Below is a small trained network, with its code and all its weights. Each question gives an input and a target symbol and asks what happens when units are switched off, that is, made to give their printed mean instead of their output.

import numpy as np


def w(rows, s, z=0):
    codes = np.array(rows[::2]) - 128.0
    scale = np.full(codes.shape[1], s)
    scale[-1] = z or s
    return codes * scale


def f(y):
    return np.maximum(y, 0)


def softmax(a):
    e = np.exp(a - a.max(-1, keepdims=True))
    return e / e.sum(-1, keepdims=True)


def log_softmax(a):
    a = a - a.max(-1, keepdims=True)
    return a - np.log(np.exp(a).sum(-1, keepdims=True))


def net(x, mask):
    ids = ['ΔΞΨΩεζηλμστφ'.index(c) for c in x.split()]
    T = len(ids)
    res = E[ids] + P[:T]
    u = 0
    for l in range(2):
        q, k, v = (res @ M[l].T for M in (Q, K, V))
        z = softmax(np.where(np.tri(T) > 0, q @ k.T / 4**0.5, -1e9)) @ v
        res = res + np.where(mask[u], z, O[l][:, -1]) @ O[l][:, :-1]
        u += 1
        y = f(res @ A[l][:, :-1].T + A[l][:, -1])
        res = res + np.where(mask[u : u + 8], y, B[l][:, -1]) @ B[l][:, :-1]
        u += 8
    return log_softmax(res[-1] @ U[:, :-1].T + U[:, -1])


Q, K, V, O, A, B = {}, {}, {}, {}, {}, {}
E = w([
[115,128,101],'Δ',
[252,56,213],'Ξ',
[158,150,90],'Ψ',
[179,130,130],'Ω',
[180,21,167],'ε',
[45,104,128],'ζ',
[77,99,193],'η',
[93,197,101],'λ',
[117,138,72],'μ',
[96,53,196],'σ',
[145,233,61],'τ',
[205,115,141],'φ',
],0.011)
P = w([
[2,50,251],'0',
[243,130,77],'1',
[210,101,40],'2',
[187,136,86],'3',
[184,122,72],'4',
[179,153,89],'5',
[182,146,71],'6',
[195,130,98],'7',
[187,144,91],'8',
],0.0069)
Q[0] = w([
[110,186,255],'0.h0',
[49,76,201],'0.h0',
[31,97,216],'0.h0',
[43,177,97],'0.h0',
],0.0098)
K[0] = w([
[175,230,136],'0.h0',
[109,191,77],'0.h0',
[113,244,2],'0.h0',
[171,120,98],'0.h0',
],0.0082)
V[0] = w([
[99,255,84],'0.h0',
[166,191,140],'0.h0',
[231,240,81],'0.h0',
[80,212,84],'0.h0',
],0.0078)
O[0] = w([
[85,28,62,2],'0.h0',
[177,2,63,87],'0.h0',
[162,129,69,13],'0.h0',
[39,54,16,35],'0.h0',
],0.0062,0.0063)
A[0] = w([
[141,171,227,236],'0.n0',
[7,128,168,108],'0.n1',
[65,100,156,135],'0.n2',
[100,171,154,236],'0.n3',
[198,92,131,119],'0.n4',
[151,81,164,99],'0.n5',
[169,200,31,254],'0.n6',
[169,155,146,53],'0.n7',
],0.011,0.0076)
B[0] = w([
[187,99,126,251],'0.n0',
[123,3,96,140],'0.n1',
[119,75,119,137],'0.n2',
[157,91,122,193],'0.n3',
[192,178,94,149],'0.n4',
[158,180,145,139],'0.n5',
[219,109,158,191],'0.n6',
[76,157,185,149],'0.n7',
],0.011,0.019)
Q[1] = w([
[120,34,208],'1.h0',
[168,200,58],'1.h0',
[76,150,203],'1.h0',
[66,2,173],'1.h0',
],0.0086)
K[1] = w([
[106,215,119],'1.h0',
[125,11,164],'1.h0',
[173,158,114],'1.h0',
[104,253,67],'1.h0',
],0.013)
V[1] = w([
[160,19,231],'1.h0',
[199,187,162],'1.h0',
[30,24,82],'1.h0',
[254,164,199],'1.h0',
],0.0079)
O[1] = w([
[106,205,193,254],'1.h0',
[80,2,194,129],'1.h0',
[183,237,81,144],'1.h0',
[135,48,236,183],'1.h0',
],0.0086,0.039)
A[1] = w([
[155,140,37,76],'1.n0',
[86,4,149,133],'1.n1',
[173,125,2,105],'1.n2',
[20,65,82,211],'1.n3',
[146,173,90,61],'1.n4',
[255,140,102,243],'1.n5',
[214,99,136,254],'1.n6',
[92,213,89,40],'1.n7',
],0.0088,0.0093)
B[1] = w([
[122,29,174,159],'1.n0',
[197,181,47,239],'1.n1',
[88,36,158,162],'1.n2',
[107,219,160,139],'1.n3',
[204,60,125,180],'1.n4',
[50,79,62,253],'1.n5',
[2,147,82,232],'1.n6',
[243,114,146,186],'1.n7',
],0.0084,0.036)
U = w([
[142,206,81,189],'Δ',
[237,164,159,53],'Ξ',
[17,107,165,212],'Ψ',
[149,175,245,80],'Ω',
[208,69,192,37],'ε',
[146,119,86,169],'ζ',
[75,255,186,131],'η',
[169,253,153,135],'λ',
[181,38,113,2],'μ',
[86,73,188,189],'σ',
[20,219,77,189],'τ',
[53,17,107,95],'φ',
],0.0068,0.008)

Each question gives the input, a string of symbols that net reads in full, and the target symbol t.
The units are the heads (4 rows each of Q, K, V and O) and the neurons (one row each of A and B). Each row of codes is followed by its name. A weight is (code - 128) times the scale printed after its matrix; where a second scale follows, it is the last column's (O, A, B and U).
mask holds one flag per unit, layer by layer, with each layer's heads first. A switched-off unit (its flag False) gives its mean, the last column of its rows in O or B, instead of its output. The means were averaged over made-up inputs and are rounded, as every weight is.
A unit's drop is (log p(t) with every unit on - log p(t) with that unit switched off) / (log p(t) with every unit on - log p(t) with every unit switched off).
The circuit of an input: a set's keep is (log p(t) with only the set's units on - log p(t) with every unit switched off) / (log p(t) with every unit on - log p(t) with every unit switched off). Starting from the 12 units with the biggest drops (on a tie, the unit counted first), units are removed one at a time, each time the one whose removal leaves the highest keep (on an exact tie, the one counted first), for as long as the keep stays at least 0.8.
units of the circuit, in order: the units of the circuit, biggest drop first
unit that matters most: the unit with the biggest drop
top k neurons: the k neurons with the biggest drops, biggest first
top k neurons in layer l: the k neurons of layer l with the biggest drops, biggest first
input Ω ε μ Ψ Ξ τ, target Ψ: unit that matters most -> 1.n1
input σ ζ ε, target η: top 4 neurons in layer 0 -> 0.n4, 0.n1, 0.n5, 0.n0
input η ε Ξ Ω, target λ: units of the circuit, in order -> 0.n1, 1.h0, 0.h0
input Δ ε σ ε η Ξ Ω λ, target Δ: units of the circuit, in order -> 1.h0, 0.n1, 0.h0, 0.n6
input ζ Ψ Ψ Ψ τ Ω, target Ξ: top 4 neurons in layer 1 -> 1.n7, 1.n4, 1.n6, 1.n0
input τ ζ ε, target φ: top 2 neurons -> 1.n1, 1.n5
input λ Ξ Ξ ε μ ε Ψ η τ, target μ: top 4 neurons -> 0.n1, 1.n5, 1.n7, 0.n6
input μ τ μ ε ε, target ζ: top 2 neurons in layer 0 -> 0.n1, 0.n4
input Ξ ε ε Ψ ζ Δ ε τ Ω, target ε: top 4 neurons -> 1.n1, 1.n5, 0.n0, 0.n5
input η Ψ ε φ η Ξ ε, target λ: top 4 neurons -> 0.n1, 0.n4, 0.n6, 0.n2
input Ω φ λ σ ζ φ η Ψ Ψ, target Ψ: units of the circuit, in order -> 1.n1, 1.n7
input σ σ ζ φ μ φ λ, target η: top 3 neurons -> 0.n1, 0.n0, 1.n1
input Δ Ω σ ε, target Δ: top 3 neurons -> 0.n1, 0.n4, 0.n6
input Ψ Ω φ Ψ τ ζ τ τ λ, target τ: units of the circuit, in order -> 1.n7, 1.n4
input ζ Δ λ τ, target Ξ: top 3 neurons -> 0.n1, 1.n7, 1.n4
input φ Ω τ τ, target σ: units of the circuit, in order -> 1.h0
input ε Ψ η Ψ, target Ω: units of the circuit, in order -> 1.h0, 0.h0, 1.n5, 0.n1
input Ω ζ ζ φ, target Ψ: units of the circuit, in order -> 1.n1, 1.n7
input Ξ Δ ζ Δ φ λ, target ε: units of the circuit, in order -> 1.h0, 1.n5
input τ Δ σ λ λ η λ Δ, target φ: units of the circuit, in order -> 1.h0
input η ε ζ φ, target λ: top 3 neurons -> 0.n1, 0.n6, 0.n2
input τ Ψ ζ Δ φ μ η Ξ Ω, target φ: top 3 neurons in layer 1 -> 1.n5, 1.n1, 1.n2
input Ψ Δ Ξ Ξ λ Ω Ψ ζ ε, target τ: top 2 neurons -> 0.n4, 0.n1
input ζ ε λ Δ Δ λ Ξ Ψ Ψ, target Ξ: top 2 neurons -> 0.n1, 1.n7
input Ψ Ξ σ, target Ψ: top 2 neurons -> 0.n7, 1.n7
input λ λ σ τ ε η Ξ, target μ: top 3 neurons in layer 1 -> 1.n5, 1.n7, 1.n4
input Ψ μ Ψ ζ φ ζ Ω λ φ, target τ: unit that matters most -> 0.h0
input τ σ μ ε Ψ ζ η λ, target φ: top 2 neurons in layer 0 -> 0.n0, 0.n6
